Each row has a hidden value; after the row comes its group, the name of the range that the value falls in. Each part has its own.
[ -27 -231  170 -158 -258 -151  -35 -143  -46   32 -138   30  165   71
 -321 -186   60   52 -124  -51   63 -143   43   24  103 -150  -31  -65
 -143   21  151 -199   28   16  132   16 -133  146  229  107   48]	C
[ 111    9   88   67   13  -34  195  109  -59   82   17 -133  -30   66
   87   -9   50  108  -25 -117   73    4  -55 -214  -68  132  -31   95
   71  105  -46  -87  -82  114   65  -93 -126   94  -11  132  -44]	E
[  -6   25   30   25    9   24  122  -69   74   81   49 -180   32  -29
  -74   65   82   27   28  -24   61  -73  102 -120 -104    7  -37  -27
  -32   26  -32  -20   87  147   74  -92   12   48   40   79   12]	B
[  98  137  110  -43  105  -36  -37   19 -132  116   32  -50   77  169
  107  -74   66  -27 -128    5  191  -71  -48  -80  134    9  -50   71
   20 -148   42  -13    1   14  -54   45 -129   77  -69   22  -82]	U
[ -58  115   88   63  117  233 -140 -132   76   16  206 -110  -74   43
 -175  105   73 -146  198  287 -119   90   83 -101 -278  107  -19  167
   26  -78  136    7  -75  535   83  113  239 -230  -50   29   44]	B
[  39  -48   18  -18   79  166  -11  -49 -116  167   31  -46   -5   55
  -78  206  167 -133  245   72 -148  125  105  137 -132  149  144  284
  -97  -33   41   27 -149  174  107  170  203  -94 -110  -60  -49]	E
[  26  -53   11  -27  -97   25  -42  -97  -53  151   31   51   -9   92
 -122   -4   63   30  -35    1   54   76  101   34   -9 -122  176    2
  -17   24  -11  -24   -1   43   36   76   75   58  -34  -14   33]	W
[ -57 -142   65   11  -85  122   32 -191   64   75   34  -73  -25    2
 -174   42  103   38  158   70  -80    4   53  -26 -183    4   97   29
  -79   72  109 -105  -33  169   12   46  116   -3  106   35    4]	B
[  -2 -101   57  -16  -85  -46   66   41 -124  118  -68   85   68  153
  -50   31  157  -22    9   31   27   61  -44  122   54   -1    6  107
 -115   92   84  -50 -179 -104   75  120  -83  179  -11  -80  -30]	W
[  10  -15   14   27   19  -14  189   38  -49  128  -33 -140  -29   13
   74  116  127   52  101  -48  -29   41   36   -4  -69  183  -15  147
  -67   50  -24  -29  -81   22  -12  -34  -74   59  -46   34  -78]	H
[ -14   11  103 -122  -35 -163   58   37  -99   26  -23   21  105   34
  -56 -114  116  -61 -132  -69   71  -87  -24   13  147  -61 -105   71
    4 -105   13 -167   67  -21  -27  -15 -111  265   15   80 -124]	H
[  37  -65  -13  -22  -56   74  -39 -123  -63  157   39   52  -57   35
 -111   55   85  -37   87   17  -61  165  138  141  -70   -5  265  107
  -25  -45  -18  -17  -26  104  -46  142  172   -9  -87  -12  -56]	U
[ -47  196 -115  170  251   94  289  224  -53  204   18 -207  -24   80
  279  449  265 -102  270  138  -40  152   39  113 -131  362 -189  287
 -173  109  -54  247 -265  -45   89   27  -60    9 -264 -203  -53]	H
[ 139 -235  134  -39  -30   69   88  -10 -183  122  -87   27   99  108
  -74   41  169  -71  164  -73  -74   27  -75  109  -32  126  150  238
 -114   51  121 -123 -222   -2  115  179   45  100   51    3 -132]	U
[ 121   86   84   -2  -26  -89   33   -5  -29   53   80  -28   -9   51
    8 -178  -25   62 -211 -119  190  -15   11 -182   53  -83   62  -63
  153  -82  -83 -102  123  123  -73  -66  -71  139  -22  166  -73]	G
[-181  168 -150    4  -34  -76   79 -137  130  153   62 -104  -77  -66
   34   90   87   84  -65   58  103   35  229   77   14 -105    0 -150
  -60  -75 -128   77  236  -84 -248 -103  -30  116 -105  -43  -14]	B
[-109  150 -116  116  -26   54    1  -97   68  163  133  100 -127  127
  128   32   92   67  -69  162  162  173   28   76    5 -169  120 -144
    8   16  -30   86   14 -152 -289   83   14  173 -153 -168  -34]	G
[ 212  -68  182   48   -3   18  104   82 -109   78    7  -71   90  173
   -8  -83   37   62  -76 -119  163  -73 -126 -253  -24   29    4   55
   54  123   45  -96 -134  120  221   -9 -105   99   72  115    6]	U
[ -43   14  -15   80  -77  -44  175  -21   76  109   -2 -167  -78    5
    9   60   46  170    2  -13   51   41   97 -112 -113   84  -40  -40
  -43  129  -46    0   -5   79   -3 -125 -125   24    7   71   49]	C
[  69  -96  159  -66  -54   52  -94 -116  -89   93  -17  -63   39  122
 -156  -63   38   29   22   26    3  -34   34  -81  -42   39   55  109
  -50  -26  136  -96  -82  223  110   76   -3  -98   75   90   36]	H
[ -66 -172   43 -161 -220 -181   24  -85  -76  135 -178   50  233   89
 -249  -26  147    0 -133  -55  130 -126  123  198  205 -210  -52  -93
 -260   39   63  -42   43 -236  173   31 -147  241  125  -60   68]	C
[  35   13  173  -80  -33  -97   27  -61    6   -4   15 -128  125   29
 -125 -169   27   27 -155  -70  154 -213   -7 -217   51  -75 -140  -57
   25  -74   56 -161  137  164   68 -106 -125  123  143  186  -16]	B
[ -18  175    6  -21   41  -66    0  -63  -31  136   53  -95  -89   68
  165  -67   27  120 -121   10  141    3   47  -81   77   15    4   -5
   54 -143  -39  -22  108   -5 -279  -52 -137   46 -103   49  -83]	E
[  -8   62   43  -19   98   22   63   27  -60  121   -8 -130  122   76
  -28  157  169 -113   74   65   40  -53   67   41   -2   88 -137  133
 -144  -31   44   66  -61   59  157   33  -30   30  -46  -53   -3]	C
[  -7   33  -22  169   77  174   64   34  -28  124   64  -23 -146   99
   51  241  146  -90  289  220 -164  323   34  146 -247  317   86  273
  -82   69   74  109 -330  223  -13  202  106 -142 -181  -99  -63]	G
[ -68  -60  -78  -98 -130 -158   92   -2 -108  208 -125   92  143   90
  -54   83  189  -14 -102  -53  131    3  122  282  217 -177   23  -40
 -210   32  -53   45   26 -371   30   53 -108  305  -54 -161  -10]	E
[ 155 -177  212 -109  -96   25  -69 -128 -125   50   28  130  151  144
 -149 -261   63  -18 -140 -125  159 -147 -147 -105  113 -260  172  -38
   63  -46  117 -255   34  -16   24  113   48  270  158   86 -105]	G
[ 262  100  228  -87  130  -73    9   25 -138  -19   77 -192  -59  -63
   36 -223  -68  -25  -61 -207  -27  -29    4 -271  -39  290   68  274
  261 -314  -58 -241  107  504 -120  -70  -22 -105  -38  417 -254]	U
[  73 -162  177  -58 -206  -77  -46  -76  -55  -48   44  162  -40   36
 -243 -284  -12   11 -111  -66  -30   84  -53  -68  -30  -99  175   39
  150  -22   64 -308   -9  248  -46   77   49  162   97  212 -104]	G
[ 180   -9  276  -62   20  156 -183 -224    5  -51  222 -157 -143  -28
 -186 -304 -140   85  -25  -77  -52  -71   -1 -483 -230   25  204  106
  333 -190   60 -331  151  710  -56  -52  207 -215  116  421  -60]	H
[ -34  112   -9  -59   43  -78  102  -72   58   24   78 -201 -110 -225
  -73   32   39  -45   68  -73 -140   61  241  -12 -131  187   32  147
   83 -223 -150 -103  224  357 -165 -120   96  -45  -88  239 -166]	B
[ -94 -104  -18  -34  -90  121  -45 -228   53  157   23  -21   58   36
 -228  120  138  -24  106  104    0   -6  169  113  -83 -157  121  -51
 -172   42   69   26   34   27   86   91  165   22   52 -100   84]	B
[ -37  176  -41  -59   50  -68  -11 -101    5  174   -3 -213   -7   -6
   22   79   43   42  -49   21   92  -21  255   21   42   75  -42    8
  -90 -178  -74  111  160   91  -88  -76  -88 -110 -105   43   12]	C
[  -7 -145    4  -34 -192   26  -66 -133  -49  157   20  203   68  157
 -200  -44  104   14  -95   21  128   52   43  112   66 -337  217 -118
  -64  106   34  -44  -14 -145   71  145   96  232   28 -121   65]	U
[  23   -7  -76  -14  -92  -74   83  -40  -58  244  -59  -10   63  112
   15   70   96  103 -121  -80  206    8  138   90  125 -150  103 -112
 -125   67  -96   98   51 -251   24   -8  -99  165  -61  -97   53]	W
[  90  197  143  -47  117 -220  143  137  -26  -37  -37 -381   -6 -134
  -27   -8  -25  -43  -15  -90  -68  -30  187 -177  -80  478 -283  268
   44 -227  -79  -50   70  547   84 -207 -220 -216  -56  379  -96]	B
[ 168  -96  180  -14   45  115  -33  -48 -124   42   27  -49  -10   53
 -105  -28   62 -109  166   -2 -131   95  -12  -19 -146  240  149  289
   23 -103  113 -128 -168  373   53  164  122 -127    0  150 -142]	G
[ -62  169  -28   30   28  -22   20    0   30   61  127  -68 -141  -27
  -13   42   42  -10   -2   77  -38  150  140  -41 -105   73    0   97
   94  -81  -90  -14   54  268  -97  -36   50  -19 -156   80  -35]	H
[ -86  105 -124  103   71   88  116   54  -47  229   68   76    9  187
  181  227  234  -33   42  136  143  108  -32  148   42 -112   15    7
 -112  126  -19  150 -128 -318  -52  116    6  262 -184 -306  -18]	W
[  79   17  193  -66  -73   12 -173 -197  -42   46  111   15  -62  152
  -20 -341  -74  173 -215  -15  183  -97 -100 -295   53 -180  130  -92
  187 -122  106 -235  113  164 -221    6  -57   48   95  177  -42]	W
[ 216   86  205 -177   74 -217   71   88 -175   41  -31 -158  192   31
   30 -232   11   -6 -285 -297  238 -276  -24 -245  236  -14 -124   60
  117 -227  -81 -186  211   77   59 -157 -215  196   46  276 -142]	E
[  29  -93  -54   26  -68   -2  129   18  -90  197  -71   10    4   68
  -33  174  150   -4  103  -21  -25  160  116  200  -34   83  141  119
 -148  103  -40   63 -142  -82   76   98   13   71  -93  -87  -23]	U
[ 152  110  226  -63   28 -114    1    4  -47  -14   64 -194   17   48
   -2 -274  -83  117 -235 -146  179 -180  -41 -415   37   35 -111   11
  200 -139   -6 -204  143  331    0 -174 -186   11   79  332  -44]	H
[ 227  -10  347  -94  -48  -58 -183 -118  -93  -95   83  -93 -116   38
 -136 -441 -181   94 -145  -88  -21  -20  -63 -382  -79  181  108  164
  298 -257  120 -358   46  656 -137  -13  -59 -208  112  482 -135]	U

Part 2:
[ 146  183  -38  -11  -74  -74 -283 -155  115 -118 -133  281  112  -67
  145   62  -42  135 -210   59  103 -161   -5  227  185    4 -134  234
 -101   29  -95 -215  122   27  139 -394  166  -13  189  -23  -64]	K
[ 165 -175 -210 -107  100  178 -250 -105  163   -5   -1    0   11  -19
  135   -8   45   68 -267   21   11  -11   -7  116  114  -50  -67  110
   90   72   25 -423  115  118  132 -306  224  153  -33  -82 -152]	P
[  52 -204 -118 -236   44   47  -32  -13   36  111  -13 -384   21  243
   56   14 -106 -104   65   37 -132  225  -74  -93 -139    9    6  -43
  214   98   18 -273  181  -45    9  -40   90  274 -121  161  -56]	A
[ 170 -164 -226 -249   65   -1 -111 -232  121  188  -14 -248   28  123
  172  -25  -37    5 -198   70   30  209  -40 -101  -37   46 -106  235
  138  155  149 -304  132   51  144  -42  351  290 -107  129 -226]	F
[ -65 -259  186 -213  -51 -143  277  316  -17   86  211 -626 -140  516
 -157  213 -353 -245  427    1 -475  375 -244 -238 -332   71  165 -338
  257  229   83  -57   86 -230 -133   30 -329  323 -201  393  174]	A
[  -6 -124 -123 -243   26   45    4   79  -99  204  -14 -314   61  139
  100   31   24  -76  157    6 -138   59  -17   32 -135  -55   16  -26
  269  131 -174 -224   14 -135 -124  -70  -26   50  -71  -40   41]	P
[  84  -70 -279  173  -86  111 -314 -262  230   33    2  352  -54  -79
  227  -11  298  -45 -306  -30  114  109   69 -225  284   89   63  220
  111  -17  -15 -410    0   34  173 -359  284  111   42 -100 -292]	N
[ -67  105   41   32 -136 -277  105   82  -84  216  -30   -4   71  139
   23   99  -53 -109  349   66 -110  202   32 -270 -193  265  258    4
  123   55 -176   84 -108 -343  -98 -115 -245   77  -39  193   92]	J
[  78 -412 -242 -188   73  187 -133  -57   92  150  176 -371 -218  287
   20  141  -50 -170 -140  -66 -277  432 -139 -348 -102   81   63   12
  309   77   86 -566  204   39   28  -96  158  370 -187  119 -126]	P
[ 170 -138 -225  -99  104  196 -293  -69  132   25  -47   65   69  -90
  160  -33   70   88 -246   29   21  -70   38  162   76  -19  -51  117
   93   59  -48 -421   76  100   84 -316  194   82  -14 -118 -145]	K
[ 129   47  -33   63 -139   -7  -51   64   89   92  -40  274  165 -165
  356    3  289   56   58   24   62 -343  116  209  182  -44   15   90
   65  250 -112   27 -374 -107  -10 -306  -72 -199   26 -157 -163]	N
[  -6 -312  -36 -278  -12   28  249  280  -66  339  136 -560   25  249
  149   27   44 -192  383   -3 -296  116  -54  -86 -273  -41  102 -208
  398  360   -7  -51 -232 -214 -210  115 -192   89 -257   94  -26]	X
[ -24  229  150   60 -163 -188  -11   49  125 -162 -173  132  232   44
   94  -88  -45   -1  210  114  101 -181   17  240  114  -65  -11 -110
  -47   88  -81  131   19 -154   65 -263  -67  -12  147  115   10]	X
[ -94  -78   22 -137 -170  -89  169  212 -112  242  -30 -344  107  256
  148   36   51 -249  489    2 -216  125  -11 -163 -229   46  146 -190
  328  194 -181   29 -131 -313 -223   67 -235   22  -96  158   18]	R
[  79  -15 -361  237    9  342 -472 -253  337 -164 -173  553  156 -337
  308 -298  505   73 -405   15  373 -268  213  224  512 -180  -37  100
   64  -85 -106 -453   18  163  240 -529  404  -41  143 -385 -349]	R
[   4 -177  150 -356  185   -2  286  541 -124  153  -52 -585  301  130
  -43 -112 -250   18  594  157 -241 -179   21  435 -447  -90  127 -455
  207  285 -121  169 -137 -233 -247   -5 -460   42 -241  107  255]	K
[ 133  136 -104  149 -114  -97 -225 -268  268  -60   -6  434   16 -134
  217   -7  167  108 -332   45  208 -106   25   58  362    4  -85  302
  -78  108   77 -174  -61   39  249 -411  287   19  146  -77 -234]	R
[ 161 -147 -220 -242   52  -87  -39 -248  100  283  126 -210  -84  104
  163   58   -3   35 -263   39   -7  224  -79 -147   -1   44 -115  344
  148  245  186 -286    0   17  131  -55  346  229 -105   53 -199]	F
[ 256 -219   -3 -277  149  134   38  226  101   58   17 -230  196  -62
  224  -42  -24  167   37  100  -66 -370   17  523  -35 -185 -110  -81
   69  372   80  -44 -211   52    7 -209  -73    0 -165  -74  -75]	P
[ 192 -308 -243 -261  126  104  -70 -133  138  216  134 -289  -70   93
  169   22   26   24 -250   23  -62  148  -66  -44   -4  -33  -92  186
  196  247  191 -371    8   90  114  -92  287  253 -178    3 -213]	Q
[  38  -11  -32  -21   24   54 -131   82   95  -76  -16   74   72  -25
   45  -10    7   55  -19   36  -23 -140    1  240   94  -88    8  -61
   59   73 -107 -209   27  -31   27 -358  -29    4   48 -101   31]	K
[-207  113  276 -181   25 -274  242  434 -168    4 -135 -444  237  306
 -294  -43 -460 -107  704  166 -241  128  -52  136 -475   89  232 -470
  120   17 -241  198  179 -385 -223  -36 -495  144  -42  333  434]	K
[  26  -47    3   48  -76  -68   74  175   31  161   39   58   81   -5
  150   28  125  -44  237   40  -86  -57   70  -27  -39   91  194  -70
  144  187  -96   33 -287 -213  -75 -211 -226  -23  -91    1  -28]	J
[-287   75  242   15   28 -133  274  460   18 -123 -100 -264  267  159
 -235 -269 -166 -116  674  160  -66  -66   37  287 -191 -138  259 -652
  149   49 -176  251   25 -343 -138 -158 -451   67  -27  117  331]	F
[ 241   72 -270   24  -18  183 -444 -371  290 -161 -202  416  179 -249
  379 -147  287  185 -505   51  364 -330  104  358  478 -191 -267  333
  -75   37    0 -373   93  231  302 -455  510  -17  182 -244 -357]	Q
[-439  521  -19   97  511 -607  278  -47   81  134   71  205  161 -337
 -720 -589 -264  426    5  405  535  110  173  387  -37  -55  255  -31
 -148 -120  -31  253   68 -345  217 -418   63  149   99 -299  602]	X
[ 218 -176 -295 -188   31  104 -169 -237  145  225   16  -58   36  -42
  341  -33  207   49 -298   20   88   -1   24    8  123  -42 -149  314
  165  234  107 -333  -78   91  126 -126  383  106  -78  -87 -329]	X
[ 169  -94 -112  -82   87  102 -226 -109  220 -126  -58   27   70    2
   88  -47  -60  100 -235   77   67  -49  -18  203  140  -62  -87   58
  -12   56   82 -311  184  125  200 -335  209  200    2   15 -126]	P
[  -8  141  -29  199 -186    9 -172  -30  180 -135 -117  374  138  -97
  220  -85  258  -26   10   18  143 -224   86  147  305  -88   23  -20
   35   46 -144  -88  -87  -82   78 -390   33 -106  165 -117 -130]	R
[  94  225   89   70 -115 -166 -131 -113  244 -230 -183  246  218  -20
  126 -100  -72   96  -45  143  204 -189   12  274  220  -48 -102   46
 -156   73   52   41  100  -13  220 -341  129   72  163  128 -103]	X
[ -47 -121   54 -173  -84  -86  169  182  -18  138   57 -385   32  272
   61   46  -65 -165  329   19 -216  116  -88  -52 -158  -36   64 -183
  250  232  -29  -25  -51 -206 -115   -2 -153  112 -101  158   38]	F
[ 145  209   22  102 -172 -142 -195 -227  269 -188  -53  384   62  -70
  223   26   70  124 -273   55  194 -222  -32  222  397  -95 -187  248
 -148  144   80  -90   -3   51  253 -416  246  -16  214  -22 -186]	F
[ 113   22 -128  152  -74  153 -298 -159  324 -224  -62  388   75 -156
  249 -113  266   74 -306   14  209 -269   49  267  457 -197 -116   74
  -18   71   22 -282    5  129  230 -479  266  -18  150 -196 -250]	F
[  39 -462   37 -298  122  179  154  404   19   78   79 -700   41  367
  -43   20 -242 -192  410   40 -407  197 -106   -7 -383   -6  166 -475
  321  205   52 -173   81 -100 -150   27 -297  327 -325  279   62]	P
[   8 -280   40   32  -57  155  125  358  156   37  158 -129   21   68
  158  -34  188 -136  272  -23 -207 -141    2  100   30 -125  157 -359
  266  314   24  -45 -325 -123  -98 -204 -271   -9 -164  -45  -82]	R
[-114 -104  -19  -66   -1  -28  -17  144  -19   50   75 -223  -80  246
 -146   85 -148 -151  186   -8 -248  284  -96 -170 -164   77  168 -178
  223    1 -132 -277  166 -176  -90 -169 -143  185  -38  109  156]	K
[ -24  -82   25  -26  -98 -104   95  120   64  117   53 -151   23  180
   66   26  -11 -138  241   35 -139  140  -34 -145  -92   77  139 -118
  184  175    4  -27  -91 -193  -42  -95 -125  128  -87  165  -30]	R
[ 115 -202 -250  -72  -22  255 -183  -72  150   79    5    7   43  -54
  329  -70  332  -34 -165  -41   39 -135   48  114  218 -177  -82   66
  230  182  -31 -357 -104   65   47 -229  220   -9  -31 -213 -268]	F
[ 106 -444  -74 -305  173  112  115  267   16  254  240 -545 -103  232
  -17  111 -165  -71  122    7 -379  214 -118  -68 -311   46  112 -163
  302  294  113 -278  -68  -58 -110  -31 -146  259 -314  116   20]	K
[  -5   14  140 -262  -20 -235  226  184  -80  140   33 -388   89  232
   -8   80 -231  -17  323   91 -174   19 -101  133 -211  -33   -1  -88
  118  258  -31  103  -40 -223  -94  -33 -191   79  -67  168  162]	A
